Below is a small trained network, with its code and all its weights. Each question gives an input and a class and asks what happens when units are switched off, that is, made to give their printed mean instead of their output.

import numpy as np


def w(rows, s, z=0):
    codes = np.array(rows[::2]) - 128.0
    scale = np.full(codes.shape[1], s)
    scale[-1] = z or s
    return codes * scale


def f(y):
    return np.maximum(y, 0)


def log_softmax(a):
    a = a - a.max(-1, keepdims=True)
    return a - np.log(np.exp(a).sum(-1, keepdims=True))


def net(x, mask):
    res = np.array(x, float).reshape(1, 5) / 4 @ E
    y = f(res @ A[0][:, :-1].T + A[0][:, -1])
    res = res + np.where(mask, y, B[0][:, -1]) @ B[0][:, :-1]
    return log_softmax(res[-1] @ U[:, :-1].T + U[:, -1])


A, B = {}, {}
E = w([
[125,133,129,132,129,125,131],'x0',
[94,74,123,120,16,138,216],'x1',
[125,178,153,139,101,156,101],'x2',
[221,121,117,253,105,191,134],'x3',
[236,155,230,99,144,112,162],'x4',
],0.013)
A[0] = w([
[146,106,105,210,114,155,178,153],'N0',
[121,106,98,167,63,133,111,161],'N1',
[34,130,127,122,120,119,93,155],'N2',
[120,140,216,87,191,87,79,191],'N3',
[212,93,170,147,137,154,170,143],'N4',
[109,136,89,112,96,153,137,139],'N5',
[95,108,104,148,204,172,53,202],'N6',
[147,99,66,185,145,166,107,152],'N7',
[188,130,141,167,104,150,158,110],'N8',
[125,103,116,135,144,163,55,139],'N9',
[88,112,124,80,69,159,191,165],'N10',
[107,82,253,80,72,142,143,150],'N11',
[107,118,38,139,42,137,134,122],'N12',
[164,189,83,182,165,126,105,162],'N13',
[97,118,129,112,143,98,163,140],'N14',
[168,86,189,83,105,159,189,143],'N15',
[184,139,161,78,168,84,120,189],'N16',
[88,123,121,136,96,181,176,130],'N17',
[180,157,155,203,172,147,164,113],'N18',
[81,146,68,142,125,161,93,253],'N19',
[94,160,75,106,126,110,99,199],'N20',
],0.012,0.0056)
B[0] = w([
[159,98,154,179,54,101,64,221],'N0',
[135,3,181,136,89,57,83,203],'N1',
[129,134,93,45,179,35,136,207],'N2',
[180,185,178,140,235,175,170,247],'N3',
[179,237,51,154,45,140,114,213],'N4',
[124,65,190,30,138,135,150,172],'N5',
[43,109,50,165,200,158,103,222],'N6',
[111,2,134,156,91,192,35,214],'N7',
[157,153,94,152,93,112,85,196],'N8',
[80,107,86,177,127,163,113,174],'N9',
[82,98,166,48,52,100,153,216],'N10',
[25,185,225,197,93,172,207,207],'N11',
[177,89,190,63,108,104,79,228],'N12',
[140,91,97,162,147,231,101,207],'N13',
[74,178,184,113,124,104,172,171],'N14',
[136,223,159,227,62,143,149,198],'N15',
[157,191,164,106,167,217,129,225],'N16',
[179,120,227,90,90,89,100,190],'N17',
[121,151,9,72,114,141,94,211],'N18',
[94,59,107,132,202,85,55,225],'N19',
[53,154,108,126,198,20,121,197],'N20',
],0.0066,0.015)
U = w([
[46,160,105,112,255,96,107,99],'0',
[70,94,91,213,140,195,55,248],'1',
[199,207,250,88,241,198,144,178],'2',
[247,200,58,103,127,237,88,135],'3',
[72,140,185,32,90,51,121,168],'4',
[218,67,214,110,76,114,40,52],'5',
[25,188,241,153,97,226,227,141],'6',
[170,228,147,192,13,63,93,3],'7',
],0.0071,0.0018)

Each question gives the input, the list of numbers given to net, and the class t.
The units are the neurons (one row each of A and B). Each row of codes is followed by its name. A weight is (code - 128) times the scale printed after its matrix; where a second scale follows, it is the last column's (A, B and U).
mask holds one flag per neuron, in row order. A switched-off neuron (its flag False) gives its mean, the last column of its row in B, instead of its output. The means were averaged over made-up inputs and are rounded, as every weight is.
A unit's drop is (log p(t) with every unit on - log p(t) with that unit switched off) / (log p(t) with every unit on - log p(t) with every unit switched off).
The circuit of an input: a set's keep is (log p(t) with only the set's units on - log p(t) with every unit switched off) / (log p(t) with every unit on - log p(t) with every unit switched off). Starting from the 12 units with the biggest drops (on a tie, the unit counted first), units are removed one at a time, each time the one whose removal leaves the highest keep (on an exact tie, the one counted first), for as long as the keep stays at least 0.8.
units of the circuit, in order: the units of the circuit, biggest drop first
k most important neurons: the k neurons with the biggest drops, biggest first
drop when u is switched off: that unit's drop, to one decimal
input [-3,5,4,-1,1], class 6: units of the circuit, in order	N11
input [-5,8,-4,2,2], class 7: units of the circuit, in order	N15, N4
input [2,-5,-7,1,5], class 3: units of the circuit, in order	N4, N18
input [-5,1,7,4,8], class 7: 2 most important neurons	N15, N11
input [-6,1,-5,6,-5], class 5: units of the circuit, in order	N12, N1
input [-3,1,-2,8,-6], class 5: 4 most important neurons	N12, N1, N0, N17
input [1,0,-8,-8,4], class 2: 2 most important neurons	N3, N16
input [5,-6,-3,-5,1], class 2: 2 most important neurons	N3, N16
input [4,7,6,6,0], class 5: 2 most important neurons	N1, N12
input [4,-8,-7,5,1], class 3: 2 most important neurons	N18, N4
input [-7,6,8,1,7], class 7: 3 most important neurons	N4, N8, N3
input [-5,1,-6,-7,7], class 6: 2 most important neurons	N11, N15
input [6,0,-6,8,4], class 3: 3 most important neurons	N18, N13, N11
input [4,-4,-3,-2,1], class 2: most important neuron	N3
input [3,7,4,-2,5], class 6: drop when N11 is switched off	0.4
input [-5,6,3,2,8], class 7: drop when N17 is switched off	0.0
input [5,1,2,0,5], class 6: drop when N6 is switched off	-0.1
input [-1,8,3,1,-5], class 5: 2 most important neurons	N12, N1
